Below are the code and all the weights of a small trained network. Each question names an input and a class and asks about switching units off, where a switched-off unit gives its printed mean instead of its output.

import numpy as np


def w(rows, s, z=0):
    codes = np.array(rows[::2]) - 128.0
    scale = np.full(codes.shape[1], s)
    scale[-1] = z or s
    return codes * scale


def f(y):
    return y / 2 * (1 + np.tanh(0.7978845608 * (y + 0.044715 * y**3)))


def log_softmax(a):
    a = a - a.max(-1, keepdims=True)
    return a - np.log(np.exp(a).sum(-1, keepdims=True))


def net(x, mask):
    res = np.array(x, float).reshape(1, 3) / 4 @ E
    y = f(res @ A[0][:, :-1].T + A[0][:, -1])
    res = res + np.where(mask, y, B[0][:, -1]) @ B[0][:, :-1]
    return log_softmax(res[-1] @ U[:, :-1].T + U[:, -1])


A, B = {}, {}
E = w([
[4,133,140,171,102,119,105],'x0',
[36,200,110,151,166,138,159],'x1',
[95,145,110,119,98,151,56],'x2',
],0.014)
A[0] = w([
[152,152,173,136,112,118,65,74],'n0',
[60,140,60,153,133,152,154,212],'n1',
[154,128,164,88,148,103,163,96],'n2',
[157,131,167,151,109,111,135,201],'n3',
[26,90,110,188,83,94,140,253],'n4',
[126,105,118,110,134,123,142,72],'n5',
[90,139,94,120,140,142,161,80],'n6',
[98,97,145,116,86,114,93,149],'n7',
[128,91,131,124,85,57,153,211],'n8',
[88,88,116,132,132,94,163,114],'n9',
[114,249,59,127,150,189,174,221],'n10',
[201,131,152,100,166,157,115,216],'n11',
[149,64,169,117,153,76,122,197],'n12',
[181,113,115,140,153,113,136,93],'n13',
[136,227,100,111,147,178,143,237],'n14',
[143,114,132,103,116,150,52,216],'n15',
],0.012,0.0046)
B[0] = w([
[148,155,100,109,61,90,160,143],'n0',
[84,154,72,140,181,176,126,214],'n1',
[166,125,242,56,230,44,110,161],'n2',
[51,95,95,121,151,179,168,157],'n3',
[99,86,111,116,194,189,128,247],'n4',
[195,132,168,93,127,99,114,126],'n5',
[171,121,56,96,100,136,129,157],'n6',
[123,138,119,170,69,106,83,162],'n7',
[103,95,62,130,223,99,240,164],'n8',
[143,123,205,125,176,120,171,150],'n9',
[143,213,63,209,92,198,60,223],'n10',
[94,137,99,140,173,202,179,215],'n11',
[106,148,61,209,171,159,144,185],'n12',
[82,100,172,98,168,116,146,170],'n13',
[169,123,57,221,105,215,77,190],'n14',
[2,89,23,176,44,151,101,186],'n15',
],0.0065,0.015)
U = w([
[30,31,119,54,213,96,247,220],'0',
[96,190,27,248,114,217,107,219],'1',
[195,193,186,99,94,57,60,52],'2',
[77,88,51,95,2,45,140,1],'3',
[183,180,127,64,146,128,144,45],'4',
[90,179,203,80,70,73,154,16],'5',
],0.0074,0.0035)

Each question gives the input, the list of numbers given to net, and the class t.
The units are the neurons (one row each of A and B). Each row of codes is followed by its name. A weight is (code - 128) times the scale printed after its matrix; where a second scale follows, it is the last column's (A, B and U).
mask holds one flag per neuron, in row order. A switched-off neuron (its flag False) gives its mean, the last column of its row in B, instead of its output. The means were averaged over made-up inputs and are rounded, as every weight is.
A unit's drop is (log p(t) with every unit on - log p(t) with that unit switched off) / (log p(t) with every unit on - log p(t) with every unit switched off).
The circuit of an input: a set's keep is (log p(t) with only the set's units on - log p(t) with every unit switched off) / (log p(t) with every unit on - log p(t) with every unit switched off). Starting from the 12 units with the biggest drops (on a tie, the unit counted first), units are removed one at a time, each time the one whose removal leaves the highest keep (on an exact tie, the one counted first), for as long as the keep stays at least 0.8.
circuit, biggest first: the units of the circuit, biggest drop first
k most important neurons: the k neurons with the biggest drops, biggest first
drop when u is switched off: that unit's drop, to one decimal
input [2,-2,2], class 3: circuit, biggest first => n10; n11; n1; n12
input [-8,2,-3], class 4: most important neuron => n2
input [-8,-6,3], class 0: circuit, biggest first => n10; n13
input [-8,0,0], class 0: 3 most important neurons => n10; n2; n13
input [-4,-6,3], class 0: 3 most important neurons => n10; n14; n13
input [-1,3,-8], class 0: 3 most important neurons => n2; n15; n7
input [8,-1,1], class 0: 2 most important neurons => n10; n14
input [4,-3,4], class 3: 3 most important neurons => n10; n14; n11
input [-6,-4,2], class 0: drop when n10 is switched off => 0.4
input [6,-6,5], class 3: drop when n14 is switched off => 0.2
input [1,0,-8], class 0: drop when n15 is switched off => 0.0
